Here is a tiny trained network, its code and every weight. The questions are about switching its units off for an input and a target symbol, where a switched-off unit gives its printed mean instead of its output.

import numpy as np


def w(rows, s, z=0):
    codes = np.array(rows[::2]) - 128.0
    scale = np.full(codes.shape[1], s)
    scale[-1] = z or s
    return codes * scale


def f(y):
    return y / 2 * (1 + np.tanh(0.7978845608 * (y + 0.044715 * y**3)))


def softmax(a):
    e = np.exp(a - a.max(-1, keepdims=True))
    return e / e.sum(-1, keepdims=True)


def log_softmax(a):
    a = a - a.max(-1, keepdims=True)
    return a - np.log(np.exp(a).sum(-1, keepdims=True))


def net(x, mask):
    ids = ['βδζηθμω'.index(c) for c in x.split()]
    T = len(ids)
    res = E[ids] + P[:T]
    u = 0
    for l in range(3):
        r = res
        for j in range(2):
            rows = slice(3 * j, 3 * j + 3)
            q, k, v = (r @ M[l][rows].T for M in (Q, K, V))
            z = softmax(np.where(np.tri(T) > 0, q @ k.T / 3**0.5, -1e9)) @ v
            o = O[l][rows]
            res = res + np.where(mask[u + j], z, o[:, -1]) @ o[:, :-1]
        u += 2
        y = f(res @ A[l][:, :-1].T + A[l][:, -1])
        res = res + np.where(mask[u : u + 8], y, B[l][:, -1]) @ B[l][:, :-1]
        u += 8
    return log_softmax(res[-1] @ U[:, :-1].T + U[:, -1])


Q, K, V, O, A, B = {}, {}, {}, {}, {}, {}
E = w([
[190,162,85,141,110],'β',
[7,179,192,96,52],'δ',
[132,147,137,154,128],'ζ',
[138,130,147,140,108],'η',
[167,48,138,101,120],'θ',
[75,97,135,113,132],'μ',
[169,172,153,138,137],'ω',
],0.019)
P = w([
[129,157,101,104,98],'0',
[163,130,142,92,155],'1',
[83,107,154,159,143],'2',
[148,138,5,184,163],'3',
[164,154,127,120,208],'4',
[146,100,157,170,131],'5',
[121,141,31,122,107],'6',
],0.017)
Q[0] = w([
[142,187,195,132,120],'0.h0',
[122,128,2,151,123],'0.h0',
[111,120,102,123,152],'0.h0',
[142,132,194,175,192],'0.h1',
[134,61,140,66,170],'0.h1',
[129,108,130,66,180],'0.h1',
],0.01)
K[0] = w([
[204,132,205,14,5],'0.h0',
[222,153,92,112,142],'0.h0',
[126,206,69,114,175],'0.h0',
[76,224,255,149,223],'0.h1',
[86,190,214,60,157],'0.h1',
[142,117,194,116,207],'0.h1',
],0.0069)
V[0] = w([
[69,136,163,66,115],'0.h0',
[187,95,230,113,131],'0.h0',
[168,2,130,100,141],'0.h0',
[96,225,131,54,135],'0.h1',
[157,79,93,182,108],'0.h1',
[123,173,76,165,95],'0.h1',
],0.0077)
O[0] = w([
[229,106,217,143,65,49],'0.h0',
[187,224,124,148,51,103],'0.h0',
[95,134,250,114,64,251],'0.h0',
[116,254,151,96,114,73],'0.h1',
[148,136,132,46,49,185],'0.h1',
[22,90,146,107,117,115],'0.h1',
],0.0059,0.0031)
A[0] = w([
[102,185,129,107,110,128],'0.n0',
[147,159,178,162,142,218],'0.n1',
[101,144,122,73,109,103],'0.n2',
[99,202,105,193,71,11],'0.n3',
[138,128,203,113,136,184],'0.n4',
[4,111,46,116,104,1],'0.n5',
[115,128,88,101,58,136],'0.n6',
[111,69,92,82,97,161],'0.n7',
],0.012,0.0013)
B[0] = w([
[83,170,79,128,174,142],'0.n0',
[139,143,174,15,123,159],'0.n1',
[215,151,34,71,87,143],'0.n2',
[3,166,197,128,191,155],'0.n3',
[125,119,83,44,172,184],'0.n4',
[178,100,108,106,110,254],'0.n5',
[137,128,18,196,63,179],'0.n6',
[83,139,17,8,78,221],'0.n7',
],0.006,0.0071)
Q[1] = w([
[175,238,181,143,28],'1.h0',
[203,164,206,122,128],'1.h0',
[254,87,145,50,53],'1.h0',
[47,232,196,113,137],'1.h1',
[82,29,115,145,215],'1.h1',
[141,200,218,237,155],'1.h1',
],0.0055)
K[1] = w([
[100,117,157,118,210],'1.h0',
[138,160,255,151,88],'1.h0',
[120,181,92,133,159],'1.h0',
[126,121,91,108,57],'1.h1',
[162,170,171,58,38],'1.h1',
[181,138,172,158,118],'1.h1',
],0.0089)
V[1] = w([
[146,75,128,210,147],'1.h0',
[131,150,158,131,177],'1.h0',
[201,2,167,103,74],'1.h0',
[176,58,176,90,140],'1.h1',
[20,125,105,140,119],'1.h1',
[132,192,37,134,148],'1.h1',
],0.0057)
O[1] = w([
[123,98,55,86,182,3],'1.h0',
[154,175,102,123,130,15],'1.h0',
[207,66,124,127,151,179],'1.h0',
[37,129,155,82,159,143],'1.h1',
[104,120,167,161,191,123],'1.h1',
[134,228,255,114,159,221],'1.h1',
],0.0085,0.004)
A[1] = w([
[207,206,132,142,80,193],'1.n0',
[126,85,158,55,118,1],'1.n1',
[76,190,154,159,106,65],'1.n2',
[139,202,155,106,255,129],'1.n3',
[193,145,64,151,121,200],'1.n4',
[179,190,142,58,35,38],'1.n5',
[175,155,217,183,101,187],'1.n6',
[162,39,98,84,198,197],'1.n7',
],0.0074,0.0027)
B[1] = w([
[141,208,223,35,96,188],'1.n0',
[165,137,173,143,162,177],'1.n1',
[216,53,60,159,143,158],'1.n2',
[170,15,16,129,174,178],'1.n3',
[98,201,179,181,129,177],'1.n4',
[217,157,48,164,191,206],'1.n5',
[45,98,96,150,87,177],'1.n6',
[96,255,184,201,127,255],'1.n7',
],0.0069,0.0077)
Q[2] = w([
[57,119,1,61,144],'2.h0',
[129,140,147,81,105],'2.h0',
[78,130,124,186,27],'2.h0',
[87,123,97,81,47],'2.h1',
[194,138,244,70,141],'2.h1',
[115,114,241,136,124],'2.h1',
],0.0074)
K[2] = w([
[128,82,145,102,36],'2.h0',
[71,97,44,107,175],'2.h0',
[239,162,98,133,81],'2.h0',
[62,144,95,147,190],'2.h1',
[2,144,127,103,150],'2.h1',
[180,100,137,65,201],'2.h1',
],0.0077)
V[2] = w([
[133,157,137,219,3],'2.h0',
[152,93,59,112,104],'2.h0',
[185,149,246,174,94],'2.h0',
[93,13,143,158,109],'2.h1',
[242,142,56,153,162],'2.h1',
[242,106,224,66,61],'2.h1',
],0.007)
O[2] = w([
[244,184,180,211,2,152],'2.h0',
[118,222,71,141,150,135],'2.h0',
[145,146,177,139,199,180],'2.h0',
[144,140,109,196,124,1],'2.h1',
[171,51,35,156,222,221],'2.h1',
[115,62,48,121,47,230],'2.h1',
],0.0059,0.008)
A[2] = w([
[102,77,106,22,181,104],'2.n0',
[57,233,92,235,15,242],'2.n1',
[133,228,117,149,97,218],'2.n2',
[83,31,183,62,181,254],'2.n3',
[2,86,196,82,195,72],'2.n4',
[180,191,222,141,105,66],'2.n5',
[9,56,75,112,182,196],'2.n6',
[20,128,236,187,130,109],'2.n7',
],0.0078,0.0032)
B[2] = w([
[245,181,157,213,122,200],'2.n0',
[82,19,138,100,143,245],'2.n1',
[166,74,189,156,159,223],'2.n2',
[134,192,140,150,65,254],'2.n3',
[205,87,97,193,140,176],'2.n4',
[191,107,127,148,2,156],'2.n5',
[201,189,161,50,86,217],'2.n6',
[254,28,135,168,177,160],'2.n7',
],0.0074,0.0056)
U = w([
[154,254,155,57,105,101],'β',
[186,35,181,222,251,82],'δ',
[96,156,156,169,200,186],'ζ',
[95,104,175,170,98,253],'η',
[133,87,2,200,96,41],'θ',
[80,140,125,66,130,142],'μ',
[130,144,94,200,165,38],'ω',
],0.0065,0.0036)

Each question gives the input, a string of symbols that net reads in full, and the target symbol t.
The units are the heads (3 rows each of Q, K, V and O) and the neurons (one row each of A and B). Each row of codes is followed by its name. A weight is (code - 128) times the scale printed after its matrix; where a second scale follows, it is the last column's (O, A, B and U).
mask holds one flag per unit, layer by layer, with each layer's heads first. A switched-off unit (its flag False) gives its mean, the last column of its rows in O or B, instead of its output. The means were averaged over made-up inputs and are rounded, as every weight is.
A unit's drop is (log p(t) with every unit on - log p(t) with that unit switched off) / (log p(t) with every unit on - log p(t) with every unit switched off).
unit that matters most: the unit with the biggest drop
top k neurons: the k neurons with the biggest drops, biggest first
k most important neurons of layer l: the k neurons of layer l with the biggest drops, biggest first
which heads matter: for each layer, one digit per head in row order, 1 if its drop is at least 0.15 and else 0, layers parted by /
drop when u is switched off: that unit's drop, to one decimal
input β θ μ θ θ β, target η: which heads matter => 00 / 00 / 01
input δ θ β β δ, target δ: unit that matters most => 1.n3
input ζ θ μ β β θ β, target β: which heads matter => 11 / 01 / 01
input θ β θ θ μ, target β: top 3 neurons => (2.n6 2.n3 1.n3)
input β θ θ β, target β: top 3 neurons => (2.n6 0.n6 0.n4)
input ω β ζ, target β: top 3 neurons => (2.n6 1.n3 1.n7)
input η β η θ ω η, target β: which heads matter => 01 / 10 / 10
input θ θ θ θ θ, target η: which heads matter => 10 / 00 / 01
input δ θ ω β, target δ: which heads matter => 01 / 01 / 01
input θ η β η θ β, target η: top 2 neurons => (1.n3 1.n5)
input ζ ζ θ β, target ζ: which heads matter => 10 / 00 / 01
input θ θ θ θ θ μ δ, target θ: which heads matter => 01 / 00 / 00
input η μ ζ θ η θ δ, target θ: 3 most important neurons of layer 1 => (1.n5 1.n2 1.n7)
input ω ω η, target β: top 3 neurons => (2.n6 1.n3 1.n7)
input θ θ μ, target δ: top 2 neurons => (2.n7 1.n7)
input θ β μ, target δ: top 2 neurons => (2.n7 0.n6)
input μ θ θ ζ, target μ: top 3 neurons => (2.n6 1.n7 2.n1)
input θ ω θ β ω ζ, target β: 2 most important neurons of layer 1 => (1.n3 1.n5)
input β ω δ, target β: top 4 neurons => (1.n3 2.n6 1.n7 1.n5)
input θ θ η β μ β θ, target β: drop when 1.h0 is switched off => 0.1
input β δ δ θ θ ω, target β: drop when 1.n0 is switched off => 0.9
input β θ ω μ, target β: drop when 2.n6 is switched off => 0.9
input μ θ ζ β β θ θ, target β: drop when 0.n7 is switched off => 0.9
